Here is a tiny trained network, its code and every weight. The questions are about switching its units off for an input and a class, where a switched-off unit gives its printed mean instead of its output.

import numpy as np


def w(rows, s, z=0):
    codes = np.array(rows[::2]) - 128.0
    scale = np.full(codes.shape[1], s)
    scale[-1] = z or s
    return codes * scale


def f(y):
    return np.maximum(y, 0)


def log_softmax(a):
    a = a - a.max(-1, keepdims=True)
    return a - np.log(np.exp(a).sum(-1, keepdims=True))


def net(x, mask):
    res = np.array(x, float).reshape(1, 4) / 4 @ E
    y = f(res @ A[0][:, :-1].T + A[0][:, -1])
    res = res + np.where(mask, y, B[0][:, -1]) @ B[0][:, :-1]
    return log_softmax(res[-1] @ U[:, :-1].T + U[:, -1])


A, B = {}, {}
E = w([
[127,104,253,26,185,128],'x0',
[15,85,132,151,136,2],'x1',
[132,199,238,208,98,133],'x2',
[128,128,128,127,128,128],'x3',
],0.0077)
A[0] = w([
[136,117,104,109,150,122,64],'N0',
[130,155,50,226,125,137,84],'N1',
[122,109,111,103,115,142,71],'N2',
[126,122,136,141,137,115,107],'N3',
[124,150,158,82,171,133,118],'N4',
[138,150,202,208,131,135,2],'N5',
[129,139,188,169,94,139,21],'N6',
[131,124,130,124,120,125,67],'N7',
[130,107,224,36,145,138,107],'N8',
[91,101,145,146,134,91,39],'N9',
[143,121,67,217,116,141,81],'N10',
[86,113,137,140,141,36,73],'N11',
[112,124,128,128,121,155,71],'N12',
[83,114,140,139,142,43,56],'N13',
[167,156,118,109,133,192,60],'N14',
[132,104,96,79,133,122,53],'N15',
[128,121,153,120,151,131,60],'N16',
[134,122,161,172,135,138,35],'N17',
[127,122,142,117,129,135,120],'N18',
[130,119,136,121,119,131,92],'N19',
[127,139,141,137,128,132,59],'N20',
[125,111,166,69,127,132,105],'N21',
[120,85,76,53,113,150,25],'N22',
[136,171,113,123,167,148,43],'N23',
[112,152,136,120,112,129,74],'N24',
[214,147,142,96,142,253,62],'N25',
[135,109,193,62,132,135,115],'N26',
[131,118,143,117,131,128,32],'N27',
[128,119,115,112,123,128,77],'N28',
[122,110,117,151,121,195,70],'N29',
[126,132,88,82,133,116,54],'N30',
[152,126,140,133,115,136,63],'N31',
[147,124,73,195,117,137,91],'N32',
[134,131,161,75,129,110,29],'N33',
[161,120,136,125,117,166,47],'N34',
[108,130,134,105,108,105,94],'N35',
[138,92,59,72,157,138,27],'N36',
[82,122,136,131,134,78,35],'N37',
[144,138,111,121,103,174,83],'N38',
[142,125,61,48,145,115,58],'N39',
[114,130,96,102,161,143,76],'N40',
[129,115,178,80,140,136,76],'N41',
[157,127,130,133,140,158,25],'N42',
[119,136,133,129,121,138,18],'N43',
[144,169,232,237,136,149,1],'N44',
[134,122,145,127,160,129,79],'N45',
[120,143,83,180,140,144,77],'N46',
],0.019,0.0046)
B[0] = w([
[120,116,115,144,119,169,148],'N0',
[128,144,32,104,120,91,222],'N1',
[145,133,143,114,124,147,145],'N2',
[118,162,171,111,106,114,140],'N3',
[131,151,83,119,143,101,182],'N4',
[112,141,144,124,131,215,197],'N5',
[122,133,133,132,127,195,177],'N6',
[132,128,130,125,136,127,128],'N7',
[118,127,1,113,135,101,249],'N8',
[118,120,185,141,111,94,174],'N9',
[129,139,40,123,135,97,206],'N10',
[136,79,198,145,145,79,217],'N11',
[130,114,123,125,135,127,129],'N12',
[140,102,217,131,128,72,211],'N13',
[120,106,187,137,139,87,188],'N14',
[125,156,152,116,117,174,166],'N15',
[124,121,98,137,110,125,148],'N16',
[124,121,123,135,124,165,151],'N17',
[127,142,124,125,121,118,144],'N18',
[126,128,123,122,140,124,131],'N19',
[130,136,128,124,148,138,135],'N20',
[136,161,83,134,105,105,183],'N21',
[124,159,165,114,117,202,186],'N22',
[124,116,142,125,134,113,142],'N23',
[141,151,159,110,107,128,134],'N24',
[125,76,240,150,125,45,255],'N25',
[128,150,59,112,135,97,210],'N26',
[134,132,121,113,126,116,134],'N27',
[121,126,124,124,131,143,138],'N28',
[117,105,132,126,145,101,155],'N29',
[116,120,117,131,151,177,159],'N30',
[151,154,170,123,106,112,140],'N31',
[120,157,67,118,129,93,193],'N32',
[129,123,82,112,122,114,164],'N33',
[126,115,160,131,123,103,159],'N34',
[119,135,147,144,126,109,149],'N35',
[129,142,150,128,141,216,193],'N36',
[128,95,178,138,123,98,181],'N37',
[124,115,151,140,123,93,165],'N38',
[127,132,132,148,131,218,192],'N39',
[142,131,138,129,118,165,154],'N40',
[142,146,78,125,121,104,186],'N41',
[157,116,154,127,120,105,149],'N42',
[148,149,139,127,128,117,128],'N43',
[138,152,153,123,134,254,236],'N44',
[133,126,108,131,119,121,144],'N45',
[139,154,100,104,132,96,173],'N46',
],0.046,0.015)
U = w([
[133,226,2,103,92,44,172],'0',
[126,151,159,150,100,32,190],'1',
[125,233,106,121,103,202,2],'2',
],0.0056,0.00068)

Each question gives the input, the list of numbers given to net, and the class t.
The units are the neurons (one row each of A and B). Each row of codes is followed by its name. A weight is (code - 128) times the scale printed after its matrix; where a second scale follows, it is the last column's (A, B and U).
mask holds one flag per neuron, in row order. A switched-off neuron (its flag False) gives its mean, the last column of its row in B, instead of its output. The means were averaged over made-up inputs and are rounded, as every weight is.
A unit's drop is (log p(t) with every unit on - log p(t) with that unit switched off) / (log p(t) with every unit on - log p(t) with every unit switched off).
The circuit of an input: a set's keep is (log p(t) with only the set's units on - log p(t) with every unit switched off) / (log p(t) with every unit on - log p(t) with every unit switched off). Starting from the 12 units with the biggest drops (on a tie, the unit counted first), units are removed one at a time, each time the one whose removal leaves the highest keep (on an exact tie, the one counted first), for as long as the keep stays at least 0.8.
circuit, biggest first: the units of the circuit, biggest drop first
top k neurons: the k neurons with the biggest drops, biggest first
drop when u is switched off: that unit's drop, to one decimal
input [1,-6,7,-6], class 2: circuit, biggest first -> N44
input [4,7,8,2], class 2: top 3 neurons -> N44; N25; N5
input [8,7,6,1], class 0: top 2 neurons -> N8; N25
input [1,2,-2,7], class 1: top 3 neurons -> N44; N5; N8
input [-6,7,0,6], class 1: top 3 neurons -> N11; N13; N8
input [3,6,-7,-6], class 2: top 4 neurons -> N25; N39; N36; N22
input [-5,6,-6,3], class 1: top 2 neurons -> N44; N11
input [-5,-2,6,8], class 2: top 2 neurons -> N44; N8
input [-2,-7,-8,-7], class 2: top 3 neurons -> N36; N39; N22
input [-6,8,1,-8], class 1: top 2 neurons -> N11; N13
input [0,6,-2,3], class 1: drop when N4 is switched off -> 0.0
input [8,6,7,4], class 0: drop when N8 is switched off -> 5.8
input [-1,6,-8,5], class 2: drop when N25 is switched off -> 0.1
input [0,-8,5,8], class 1: circuit, biggest first -> N25
input [-2,5,6,4], class 2: drop when N25 is switched off -> 1.4
